Below are the code and all the weights of a small trained network. Each question names an input and a target symbol and asks about switching units off, where a switched-off unit gives its printed mean instead of its output.

import numpy as np


def w(rows, s, z=0):
    codes = np.array(rows[::2]) - 128.0
    scale = np.full(codes.shape[1], s)
    scale[-1] = z or s
    return codes * scale


def f(y):
    return np.maximum(y, 0)


def softmax(a):
    e = np.exp(a - a.max(-1, keepdims=True))
    return e / e.sum(-1, keepdims=True)


def log_softmax(a):
    a = a - a.max(-1, keepdims=True)
    return a - np.log(np.exp(a).sum(-1, keepdims=True))


def net(x, mask):
    ids = ['αγδζθπφω'.index(c) for c in x.split()]
    T = len(ids)
    res = E[ids] + P[:T]
    q, k, v = (res @ M[0].T for M in (Q, K, V))
    z = softmax(np.where(np.tri(T) > 0, q @ k.T / 2**0.5, -1e9)) @ v
    res = res + np.where(mask[0], z, O[0][:, -1]) @ O[0][:, :-1]
    y = f(res @ A[0][:, :-1].T + A[0][:, -1])
    res = res + np.where(mask[1:13], y, B[0][:, -1]) @ B[0][:, :-1]
    return log_softmax(res[-1] @ U[:, :-1].T + U[:, -1])


Q, K, V, O, A, B = {}, {}, {}, {}, {}, {}
E = w([
[123,140,73,128,193,206],'α',
[106,157,122,56,69,196],'γ',
[83,52,233,172,159,219],'δ',
[151,64,117,81,202,120],'ζ',
[180,56,118,120,98,171],'θ',
[152,104,109,113,89,196],'π',
[110,157,96,91,134,204],'φ',
[142,105,148,53,7,179],'ω',
],0.012)
P = w([
[80,70,96,75,163,149],'0',
[140,110,151,88,186,169],'1',
[193,146,159,51,202,180],'2',
[172,132,148,66,189,181],'3',
[75,63,92,121,144,152],'4',
[39,66,1,126,93,108],'5',
[113,148,133,206,132,72],'6',
[152,131,151,113,172,162],'7',
[217,178,179,100,188,179],'8',
[109,93,77,125,131,165],'9',
[107,146,149,218,130,85],'10',
[79,92,29,142,83,127],'11',
[133,184,107,203,110,94],'12',
[139,141,48,118,86,174],'13',
],0.0072)
Q[0] = w([
[84,17,98,41,150,253],'h1',
[244,171,205,74,173,197],'h1',
],0.03)
K[0] = w([
[77,118,236,179,146,150],'h1',
[4,45,90,151,106,130],'h1',
],0.037)
V[0] = w([
[201,34,122,139,153,78],'h1',
[153,121,172,101,3,137],'h1',
],0.026)
O[0] = w([
[158,218,209,157,111,211,182],'h1',
[9,85,153,178,140,133,3],'h1',
],0.014,0.0028)
A[0] = w([
[194,82,91,113,149,184,150],'n1',
[61,89,155,12,156,140,140],'n2',
[164,220,100,130,142,14,1],'n3',
[137,90,217,65,41,72,43],'n4',
[62,91,200,59,162,129,142],'n5',
[54,102,179,96,190,44,50],'n6',
[149,199,88,161,227,93,188],'n7',
[45,148,224,147,95,97,89],'n8',
[131,94,254,71,62,89,75],'n9',
[108,234,160,67,57,80,59],'n10',
[131,160,158,170,89,177,113],'n11',
[182,157,46,237,222,147,47],'n12',
],0.0095,0.0059)
B[0] = w([
[63,162,166,174,110,70,253],'n1',
[213,89,187,145,185,154,193],'n2',
[158,135,41,227,88,142,151],'n3',
[39,89,49,127,108,100,138],'n4',
[115,108,87,218,147,142,185],'n5',
[90,151,99,55,5,122,182],'n6',
[96,111,84,74,168,139,175],'n7',
[123,200,167,66,176,87,179],'n8',
[87,50,74,150,124,159,151],'n9',
[174,75,199,115,119,149,171],'n10',
[154,120,61,88,142,131,206],'n11',
[96,88,213,125,65,123,157],'n12',
],0.018,0.011)
U = w([
[186,129,194,117,90,127,79],'α',
[172,95,128,86,202,1,127],'γ',
[129,98,160,250,177,175,180],'δ',
[128,87,103,124,98,144,81],'ζ',
[130,181,58,94,158,162,246],'θ',
[149,182,77,160,98,100,125],'π',
[72,146,175,116,100,115,2],'φ',
[141,147,182,153,113,103,126],'ω',
],0.005,0.003)

Each question gives the input, a string of symbols that net reads in full, and the target symbol t.
The units are the heads (2 rows each of Q, K, V and O) and the neurons (one row each of A and B). Each row of codes is followed by its name. A weight is (code - 128) times the scale printed after its matrix; where a second scale follows, it is the last column's (O, A, B and U).
mask holds one flag per unit, heads first, then neurons. A switched-off unit (its flag False) gives its mean, the last column of its rows in O or B, instead of its output. The means were averaged over made-up inputs and are rounded, as every weight is.
A unit's drop is (log p(t) with every unit on - log p(t) with that unit switched off) / (log p(t) with every unit on - log p(t) with every unit switched off).
The circuit of an input: a set's keep is (log p(t) with only the set's units on - log p(t) with every unit switched off) / (log p(t) with every unit on - log p(t) with every unit switched off). Starting from the 12 units with the biggest drops (on a tie, the unit counted first), units are removed one at a time, each time the one whose removal leaves the highest keep (on an exact tie, the one counted first), for as long as the keep stays at least 0.8.
units of the circuit, in order: the units of the circuit, biggest drop first
unit that matters most: the unit with the biggest drop
top k neurons: the k neurons with the biggest drops, biggest first
drop when u is switched off: that unit's drop, to one decimal
input γ ω θ θ θ α α φ θ ζ φ π, target θ: top 3 neurons	(n11, n1, n8)
input γ θ π, target ζ: unit that matters most	n6
input ω α α α α φ γ, target π: top 2 neurons	(n3, n2)
input α φ φ θ θ θ π γ, target θ: units of the circuit, in order	(h1, n11)
input γ θ ζ γ ω, target θ: units of the circuit, in order	(h1, n11, n1)
input θ θ θ, target θ: units of the circuit, in order	(h1, n11, n1)
input θ θ θ ζ α θ α π, target π: units of the circuit, in order	(n3, h1)
input ω π ζ, target φ: top 2 neurons	(n6, n8)
input α γ θ, target π: units of the circuit, in order	(h1, n3)
input ζ φ α π φ α γ α α φ, target ζ: units of the circuit, in order	(n6, h1, n1)
input ζ α φ α γ, target π: top 2 neurons	(n3, n1)
input γ θ θ α θ θ φ φ ζ π ω θ α φ, target φ: units of the circuit, in order	(n6, h1)
input φ θ φ γ γ θ θ θ, target ζ: units of the circuit, in order	(n6, h1, n1)
input ζ ζ φ ω, target α: top 2 neurons	(n10, n5)
input α φ α α ζ, target γ: units of the circuit, in order	(h1)
input θ θ θ γ ζ α ζ φ, target α: units of the circuit, in order	(n10, h1)
input π α ζ, target δ: top 2 neurons	(n5, n2)
input δ π θ φ δ ω ω, target ζ: top 3 neurons	(n4, n9, n8)
input φ φ π γ θ γ, target δ: top 2 neurons	(n2, n5)
input π γ γ π φ ω θ θ α γ θ θ, target π: top 2 neurons	(n3, n1)
input φ π θ φ, target γ: drop when h1 is switched off	0.9
input θ ω α α ω φ, target π: drop when n3 is switched off	1.1
input α α γ π π, target π: drop when n3 is switched off	0.7
input θ θ θ α α, target θ: drop when n6 is switched off	0.0
input φ θ π γ, target γ: top neuron	(n2)
